Here is a tiny trained network, its code and every weight. The questions are about switching its units off for an input and a class, where a switched-off unit gives its printed mean instead of its output.

import numpy as np


def w(rows, s, z=0):
    codes = np.array(rows[::2]) - 128.0
    scale = np.full(codes.shape[1], s)
    scale[-1] = z or s
    return codes * scale


def norm(h):
    return h / np.sqrt((h * h).mean(-1, keepdims=True) + 1e-5)


def f(y):
    return y / 2 * (1 + np.tanh(0.7978845608 * (y + 0.044715 * y**3)))


def log_softmax(a):
    a = a - a.max(-1, keepdims=True)
    return a - np.log(np.exp(a).sum(-1, keepdims=True))


def net(x, mask):
    res = np.array(x, float).reshape(1, 3) / 4 @ E
    u = 0
    for l in range(3):
        y = f(norm(res) @ A[l][:, :-1].T + A[l][:, -1])
        res = res + np.where(mask[u : u + 10], y, B[l][:, -1]) @ B[l][:, :-1]
        u += 10
    return log_softmax(norm(res)[-1] @ U[:, :-1].T + U[:, -1])


A, B = {}, {}
E = w([
[116,39,184,119,188,172],'x0',
[142,77,199,76,2,210],'x1',
[165,42,127,185,149,231],'x2',
],0.0091)
A[0] = w([
[138,156,124,202,126,152,9],'L0N1',
[247,178,132,118,181,116,218],'L0N2',
[91,136,93,166,77,209,26],'L0N3',
[72,125,100,60,111,86,147],'L0N4',
[95,95,134,159,151,93,50],'L0N5',
[99,184,168,166,166,15,79],'L0N6',
[97,148,102,71,158,160,181],'L0N7',
[121,82,142,132,80,215,141],'L0N8',
[145,83,128,104,117,78,95],'L0N9',
[119,118,79,184,111,118,103],'L0N10',
],0.011,0.0013)
B[0] = w([
[49,81,84,167,129,148,151],'L0N1',
[69,147,128,210,136,160,174],'L0N2',
[158,140,91,157,254,78,179],'L0N3',
[154,180,147,220,101,159,182],'L0N4',
[185,114,184,87,155,93,146],'L0N5',
[86,225,146,122,138,243,250],'L0N6',
[205,197,86,107,159,75,138],'L0N7',
[231,195,121,99,142,162,254],'L0N8',
[103,122,109,100,168,74,130],'L0N9',
[101,83,128,200,96,156,158],'L0N10',
],0.0065,0.0064)
A[1] = w([
[166,62,140,137,107,183,78],'L1N1',
[210,210,144,176,216,103,110],'L1N2',
[52,143,119,114,136,29,124],'L1N3',
[188,140,160,31,177,94,118],'L1N4',
[121,11,104,116,170,93,51],'L1N5',
[91,30,63,57,186,90,124],'L1N6',
[146,106,104,129,62,98,147],'L1N7',
[52,111,151,94,89,158,74],'L1N8',
[124,2,83,118,57,195,138],'L1N9',
[119,135,159,146,215,33,252],'L1N10',
],0.0087,0.0034)
B[1] = w([
[140,213,133,130,159,154,186],'L1N1',
[120,142,194,46,96,133,254],'L1N2',
[170,237,101,163,151,252,143],'L1N3',
[98,87,124,206,215,91,176],'L1N4',
[96,149,148,84,103,128,145],'L1N5',
[36,123,253,35,101,119,135],'L1N6',
[91,71,190,124,129,72,129],'L1N7',
[168,180,108,126,109,98,116],'L1N8',
[157,232,21,164,215,165,183],'L1N9',
[82,120,121,97,30,193,197],'L1N10',
],0.0069,0.0053)
A[2] = w([
[136,131,89,163,74,121,251],'L2N1',
[111,198,150,169,167,69,135],'L2N2',
[94,94,170,82,100,139,162],'L2N3',
[128,121,126,146,152,201,234],'L2N4',
[76,127,164,121,131,104,234],'L2N5',
[142,105,165,129,51,53,75],'L2N6',
[194,166,78,139,98,210,152],'L2N7',
[70,129,107,171,170,155,18],'L2N8',
[81,108,11,150,133,135,76],'L2N9',
[100,26,92,165,163,122,155],'L2N10',
],0.012,0.0022)
B[2] = w([
[137,73,155,133,139,105,157],'L2N1',
[113,120,106,102,115,156,174],'L2N2',
[107,74,126,157,130,72,146],'L2N3',
[157,115,107,105,103,87,228],'L2N4',
[119,99,101,143,125,170,153],'L2N5',
[153,150,252,192,91,60,149],'L2N6',
[135,114,131,98,211,130,254],'L2N7',
[159,142,154,138,108,102,170],'L2N8',
[141,80,99,140,56,86,156],'L2N9',
[90,155,119,125,97,111,153],'L2N10',
],0.012,0.0093)
U = w([
[28,10,179,95,164,118,4],'0',
[50,245,114,93,132,213,244],'1',
[109,86,48,194,72,41,77],'2',
[148,156,254,160,84,57,43],'3',
[226,116,126,69,229,154,189],'4',
],0.019,0.003)

Each question gives the input, the list of numbers given to net, and the class t.
The units are the neurons (one row each of A and B). Each row of codes is followed by its name. A weight is (code - 128) times the scale printed after its matrix; where a second scale follows, it is the last column's (A, B and U).
mask holds one flag per neuron, layer by layer. A switched-off neuron (its flag False) gives its mean, the last column of its row in B, instead of its output. The means were averaged over made-up inputs and are rounded, as every weight is.
A unit's drop is (log p(t) with every unit on - log p(t) with that unit switched off) / (log p(t) with every unit on - log p(t) with every unit switched off).
The circuit of an input: a set's keep is (log p(t) with only the set's units on - log p(t) with every unit switched off) / (log p(t) with every unit on - log p(t) with every unit switched off). Starting from the 12 units with the biggest drops (on a tie, the unit counted first), units are removed one at a time, each time the one whose removal leaves the highest keep (on an exact tie, the one counted first), for as long as the keep stays at least 0.8.
units of the circuit, in order: the units of the circuit, biggest drop first
most important unit: the unit with the biggest drop
k most important neurons: the k neurons with the biggest drops, biggest first
k most important neurons of layer l: the k neurons of layer l with the biggest drops, biggest first
drop when u is switched off: that unit's drop, to one decimal
input [-6,-8,2], class 1: units of the circuit, in order	L0N6
input [7,-6,-2], class 1: units of the circuit, in order	L0N6; L2N7
input [8,1,-1], class 0: 3 most important neurons	L0N6; L0N4; L1N6
input [6,7,-5], class 4: 3 most important neurons of layer 1	L1N9; L1N2; L1N6
input [7,-8,0], class 0: 3 most important neurons of layer 0	L0N8; L0N5; L0N4
input [-7,-2,1], class 2: 2 most important neurons	L0N8; L2N9
input [-7,2,2], class 3: 2 most important neurons	L0N6; L0N3
input [-2,-1,0], class 1: 3 most important neurons of layer 0	L0N6; L0N2; L0N8
input [1,-7,3], class 2: 2 most important neurons	L0N8; L2N9
input [1,2,-2], class 3: drop when L0N6 is switched off	0.9
input [-2,-5,1], class 1: drop when L0N6 is switched off	4.3
input [-3,-7,-1], class 1: drop when L1N4 is switched off	0.0
input [8,-3,-6], class 1: drop when L0N6 is switched off	0.1
input [8,8,-5], class 4: most important unit	L1N9
input [-5,5,-8], class 3: 2 most important neurons	L2N6; L1N9
